Below are the code and all the weights of a small trained network. Each question names an input and a target symbol and asks about switching units off, where a switched-off unit gives its printed mean instead of its output.

import numpy as np


def w(rows, s, z=0):
    codes = np.array(rows[::2]) - 128.0
    scale = np.full(codes.shape[1], s)
    scale[-1] = z or s
    return codes * scale


def f(y):
    return np.maximum(y, 0)


def softmax(a):
    e = np.exp(a - a.max(-1, keepdims=True))
    return e / e.sum(-1, keepdims=True)


def log_softmax(a):
    a = a - a.max(-1, keepdims=True)
    return a - np.log(np.exp(a).sum(-1, keepdims=True))


def net(x, mask):
    ids = ['αγδεζηθλμξπστφψ'.index(c) for c in x.split()]
    T = len(ids)
    res = E[ids] + P[:T]
    u = 0
    for l in range(3):
        q, k, v = (res @ M[l].T for M in (Q, K, V))
        z = softmax(np.where(np.tri(T) > 0, q @ k.T / 2**0.5, -1e9)) @ v
        res = res + np.where(mask[u], z, O[l][:, -1]) @ O[l][:, :-1]
        u += 1
        y = f(res @ A[l][:, :-1].T + A[l][:, -1])
        res = res + np.where(mask[u : u + 4], y, B[l][:, -1]) @ B[l][:, :-1]
        u += 4
    return log_softmax(res[-1] @ U[:, :-1].T + U[:, -1])


Q, K, V, O, A, B = {}, {}, {}, {}, {}, {}
E = w([
[139,204,82,150],'α',
[200,100,116,173],'γ',
[109,82,254,103],'δ',
[113,150,130,44],'ε',
[33,97,130,93],'ζ',
[58,187,98,119],'η',
[117,125,167,120],'θ',
[118,122,157,129],'λ',
[140,30,87,80],'μ',
[141,130,22,45],'ξ',
[120,123,153,122],'π',
[117,112,138,141],'σ',
[157,186,182,132],'τ',
[134,139,185,67],'φ',
[118,114,143,155],'ψ',
],0.016)
P = w([
[50,175,243,123],'0',
[45,111,131,207],'1',
[28,107,144,180],'2',
[84,95,152,145],'3',
[77,94,163,145],'4',
[94,97,171,145],'5',
[105,92,185,139],'6',
[106,104,184,123],'7',
[120,111,211,113],'8',
[129,106,202,100],'9',
[144,111,235,128],'10',
[156,134,254,96],'11',
],0.0026)
Q[0] = w([
[176,142,20,66],'L0H1',
[2,76,128,104],'L0H1',
],0.0092)
K[0] = w([
[52,97,66,214],'L0H1',
[124,83,73,2],'L0H1',
],0.0084)
V[0] = w([
[70,153,166,2],'L0H1',
[195,95,15,37],'L0H1',
],0.0052)
O[0] = w([
[9,134,82,110,254],'L0H1',
[156,145,161,57,199],'L0H1',
],0.012,0.0029)
A[0] = w([
[77,81,40,159,4],'L0N1',
[6,38,171,77,225],'L0N2',
[99,255,11,12,186],'L0N3',
[9,146,77,98,107],'L0N4',
],0.0067,0.0019)
B[0] = w([
[122,145,2,94,148],'L0N1',
[56,94,41,98,252],'L0N2',
[192,133,47,218,254],'L0N3',
[147,180,84,71,219],'L0N4',
],0.0075,0.0082)
Q[1] = w([
[250,4,151,72],'L1H1',
[152,237,229,255],'L1H1',
],0.0042)
K[1] = w([
[61,85,188,157],'L1H1',
[141,148,131,255],'L1H1',
],0.0084)
V[1] = w([
[3,31,169,189],'L1H1',
[129,186,195,42],'L1H1',
],0.0067)
O[1] = w([
[115,61,200,168,85],'L1H1',
[2,53,72,194,1],'L1H1',
],0.0095,0.0048)
A[1] = w([
[175,164,102,164,111],'L1N1',
[172,183,116,81,254],'L1N2',
[125,130,180,254,78],'L1N3',
[58,12,152,46,173],'L1N4',
],0.0077,0.0018)
B[1] = w([
[101,162,175,215,191],'L1N1',
[154,193,130,128,255],'L1N2',
[203,160,254,121,137],'L1N3',
[121,21,137,184,210],'L1N4',
],0.0071,0.0089)
Q[2] = w([
[115,77,18,37],'L2H1',
[148,253,51,153],'L2H1',
],0.0049)
K[2] = w([
[96,99,63,32],'L2H1',
[137,203,196,3],'L2H1',
],0.0049)
V[2] = w([
[94,156,129,3],'L2H1',
[136,206,245,93],'L2H1',
],0.0052)
O[2] = w([
[90,2,214,162,252],'L2H1',
[31,133,231,119,20],'L2H1',
],0.0081,0.0038)
A[2] = w([
[177,227,101,253,54],'L2N1',
[195,149,133,101,24],'L2N2',
[67,167,66,218,170],'L2N3',
[87,166,244,145,1],'L2N4',
],0.0077,0.0032)
B[2] = w([
[74,123,138,254,254],'L2N1',
[160,68,69,217,160],'L2N2',
[25,90,170,53,210],'L2N3',
[119,154,201,15,142],'L2N4',
],0.0086,0.0084)
U = w([
[141,158,141,115,157],'α',
[10,205,111,111,43],'γ',
[181,159,63,177,153],'δ',
[103,157,224,118,255],'ε',
[61,122,190,220,40],'ζ',
[119,146,139,139,79],'η',
[36,119,86,91,64],'θ',
[215,113,196,207,184],'λ',
[108,141,145,140,81],'μ',
[58,51,202,191,97],'ξ',
[131,145,144,147,107],'π',
[103,122,143,167,132],'σ',
[106,142,132,137,120],'τ',
[211,248,64,4,197],'φ',
[254,96,105,125,171],'ψ',
],0.0075,0.0063)

Each question gives the input, a string of symbols that net reads in full, and the target symbol t.
The units are the heads (2 rows each of Q, K, V and O) and the neurons (one row each of A and B). Each row of codes is followed by its name. A weight is (code - 128) times the scale printed after its matrix; where a second scale follows, it is the last column's (O, A, B and U).
mask holds one flag per unit, layer by layer, with each layer's heads first. A switched-off unit (its flag False) gives its mean, the last column of its rows in O or B, instead of its output. The means were averaged over made-up inputs and are rounded, as every weight is.
A unit's drop is (log p(t) with every unit on - log p(t) with that unit switched off) / (log p(t) with every unit on - log p(t) with every unit switched off).
The circuit of an input: a set's keep is (log p(t) with only the set's units on - log p(t) with every unit switched off) / (log p(t) with every unit on - log p(t) with every unit switched off). Starting from the 12 units with the biggest drops (on a tie, the unit counted first), units are removed one at a time, each time the one whose removal leaves the highest keep (on an exact tie, the one counted first), for as long as the keep stays at least 0.8.
units of the circuit, in order: the units of the circuit, biggest drop first
unit that matters most: the unit with the biggest drop
top k neurons: the k neurons with the biggest drops, biggest first
top k neurons in layer l: the k neurons of layer l with the biggest drops, biggest first
input ξ ξ ξ ξ ψ θ, target φ: unit that matters most -> L0N3
input ξ ζ φ δ ξ, target θ: units of the circuit, in order -> [L0H1, L1H1]
input γ η ξ ε ξ ζ ξ π θ, target φ: top 3 neurons in layer 2 -> [L2N1, L2N3, L2N2]
input ψ ξ ψ ξ ζ, target θ: units of the circuit, in order -> [L0N2, L1H1, L0H1, L2N1]
input ψ τ ψ, target ε: top 2 neurons -> [L1N3, L0N4]
input ξ ζ η δ, target ξ: units of the circuit, in order -> [L0N3, L1H1, L1N4]
input ξ σ σ δ ψ η ζ α, target ζ: units of the circuit, in order -> [L2N1, L1N1, L0N2, L0N3]
input ξ ξ η, target γ: top 4 neurons -> [L2N1, L1N1, L2N3, L0N3]
input ψ ψ λ, target ε: top 2 neurons -> [L1N3, L0N4]
input δ ξ μ φ σ ξ γ, target λ: top 2 neurons -> [L0N2, L1N3]
input ξ ξ γ ζ φ ζ ζ δ, target ξ: units of the circuit, in order -> [L0N3, L1N4, L1H1]
input π θ ξ ξ ξ λ, target φ: units of the circuit, in order -> [L0N3, L2N1, L1H1]
input γ ξ ξ ζ ψ ψ ξ ξ σ, target φ: units of the circuit, in order -> [L2N1, L0N3, L1H1]
input ζ φ π ψ ψ ξ, target δ: top 2 neurons in layer 1 -> [L1N4, L1N2]
input ψ α ψ, target ε: top neuron -> [L0N3]
input ε μ ψ ξ ξ π, target φ: units of the circuit, in order -> [L2N1, L1H1, L0N3]
input θ ψ ε, target φ: top 3 neurons -> [L2N1, L0N3, L1N1]
input α ψ σ α λ ζ ζ γ γ, target λ: units of the circuit, in order -> [L0H1, L0N2, L2N1]
input ξ ξ ζ ψ, target φ: units of the circuit, in order -> [L0N3, L2N1, L1H1]
input σ η ε, target φ: units of the circuit, in order -> [L2N1]
input ψ γ σ, target ε: top 2 neurons in layer 1 -> [L1N3, L1N4]
input λ μ ξ η ξ ζ γ η ξ μ φ, target φ: top 3 neurons -> [L2N1, L0N3, L1N1]
input ζ ξ ψ ξ ζ ψ ξ ξ θ ζ ξ τ, target ε: top 3 neurons -> [L0N3, L2N4, L0N2]
input ζ τ ψ ψ ζ ξ ξ ψ, target φ: top 2 neurons -> [L0N3, L2N1]
input ζ ζ ξ δ ξ σ σ ξ ε λ, target φ: top 2 neurons -> [L2N1, L0N3]
